Below are the code and all the weights of a small trained network. Each question names an input and a class and asks about switching units off, where a switched-off unit gives its printed mean instead of its output.

import numpy as np


def w(rows, s, z=0):
    codes = np.array(rows[::2]) - 128.0
    scale = np.full(codes.shape[1], s)
    scale[-1] = z or s
    return codes * scale


def f(y):
    return y / 2 * (1 + np.tanh(0.7978845608 * (y + 0.044715 * y**3)))


def log_softmax(a):
    a = a - a.max(-1, keepdims=True)
    return a - np.log(np.exp(a).sum(-1, keepdims=True))


def net(x, mask):
    res = np.array(x, float).reshape(1, 4) / 4 @ E
    y = f(res @ A[0][:, :-1].T + A[0][:, -1])
    res = res + np.where(mask, y, B[0][:, -1]) @ B[0][:, :-1]
    return log_softmax(res[-1] @ U[:, :-1].T + U[:, -1])


A, B = {}, {}
E = w([
[124,104,36,111,180,128,207,64],'x0',
[8,85,123,104,105,181,114,125],'x1',
[150,19,164,137,46,56,182,66],'x2',
[115,172,202,44,182,65,116,110],'x3',
],0.013)
A[0] = w([
[102,152,104,185,69,169,154,134,94],'n0',
[67,79,108,85,118,175,90,145,96],'n1',
[130,135,88,139,138,174,97,169,161],'n2',
[88,145,164,144,63,107,74,192,109],'n3',
[182,182,113,120,171,158,104,139,74],'n4',
[114,177,142,145,156,153,93,169,89],'n5',
[161,176,108,165,171,88,205,109,110],'n6',
[139,154,130,139,144,143,119,120,252],'n7',
[148,108,91,191,76,188,153,160,137],'n8',
[154,55,182,155,73,77,146,101,111],'n9',
[10,122,108,125,96,168,138,129,91],'n10',
[126,143,165,16,150,95,117,120,100],'n11',
[200,126,101,197,136,130,107,134,127],'n12',
[198,163,155,132,81,117,100,169,125],'n13',
[91,120,68,101,177,146,157,78,113],'n14',
[92,169,82,90,189,141,115,174,169],'n15',
[160,112,59,116,172,93,148,120,141],'n16',
],0.014,0.012)
B[0] = w([
[240,137,171,76,90,78,129,124,181],'n0',
[93,183,111,201,90,101,215,234,199],'n1',
[95,91,98,98,148,80,135,77,208],'n2',
[115,119,148,70,163,218,127,122,217],'n3',
[121,136,53,137,157,113,192,140,184],'n4',
[127,113,71,92,132,138,160,98,194],'n5',
[102,155,133,180,88,181,135,180,206],'n6',
[61,123,139,139,136,95,120,83,218],'n7',
[174,92,169,12,113,113,108,70,223],'n8',
[70,123,15,120,168,115,166,90,254],'n9',
[126,225,122,183,95,132,156,146,220],'n10',
[252,154,189,61,95,80,180,98,213],'n11',
[144,209,172,147,65,85,167,122,196],'n12',
[59,150,134,157,74,220,149,149,213],'n13',
[132,119,164,100,138,220,114,110,219],'n14',
[121,106,130,99,156,88,133,83,245],'n15',
[84,145,162,115,134,179,118,139,208],'n16',
],0.011,0.016)
U = w([
[221,135,160,83,105,92,130,97,127],'0',
[88,102,43,111,159,99,135,91,82],'1',
[122,210,133,172,95,140,144,145,143],'2',
[95,118,160,106,134,255,112,119,103],'3',
[57,94,158,139,125,89,100,73,249],'4',
[155,101,173,138,143,125,92,194,107],'5',
[141,147,113,166,134,124,96,154,106],'6',
[134,114,156,129,119,90,69,151,104],'7',
],0.016)

Each question gives the input, the list of numbers given to net, and the class t.
The units are the neurons (one row each of A and B). Each row of codes is followed by its name. A weight is (code - 128) times the scale printed after its matrix; where a second scale follows, it is the last column's (A, B and U).
mask holds one flag per neuron, in row order. A switched-off neuron (its flag False) gives its mean, the last column of its row in B, instead of its output. The means were averaged over made-up inputs and are rounded, as every weight is.
A unit's drop is (log p(t) with every unit on - log p(t) with that unit switched off) / (log p(t) with every unit on - log p(t) with every unit switched off).
The circuit of an input: a set's keep is (log p(t) with only the set's units on - log p(t) with every unit switched off) / (log p(t) with every unit on - log p(t) with every unit switched off). Starting from the 12 units with the biggest drops (on a tie, the unit counted first), units are removed one at a time, each time the one whose removal leaves the highest keep (on an exact tie, the one counted first), for as long as the keep stays at least 0.8.
units of the circuit, in order: the units of the circuit, biggest drop first
k most important neurons: the k neurons with the biggest drops, biggest first
drop of u: that unit's drop, to one decimal
input [7,-6,3,-3], class 3: units of the circuit, in order => [n16]
input [2,-4,-5,-5], class 0: 2 most important neurons => [n9; n12]
input [1,7,-3,2], class 2: 2 most important neurons => [n10; n1]
input [-2,-1,7,-8], class 0: 2 most important neurons => [n8; n0]
input [-8,6,8,1], class 1: 2 most important neurons => [n9; n14]
input [0,4,0,-4], class 0: units of the circuit, in order => [n8; n0]
input [5,-8,7,-1], class 2: 2 most important neurons => [n6; n12]
input [0,7,-6,5], class 2: 3 most important neurons => [n10; n1; n9]
input [7,6,4,-5], class 3: 4 most important neurons => [n14; n8; n11; n12]
input [2,-8,5,-7], class 2: 3 most important neurons => [n6; n12; n11]
input [-7,-3,6,1], class 3: 4 most important neurons => [n13; n3; n2; n15]
input [-6,-1,4,-1], class 3: 2 most important neurons => [n3; n13]
input [-3,-7,-7,-7], class 0: 3 most important neurons => [n12; n8; n9]
input [6,-2,-4,-2], class 3: 2 most important neurons => [n14; n9]
input [-2,8,-5,-3], class 2: units of the circuit, in order => [n1]
input [-4,-1,-4,1], class 1: drop of n14 => 0.4
input [0,5,-5,1], class 1: drop of n13 => 0.2
input [8,-5,7,1], class 3: drop of n4 => 0.1
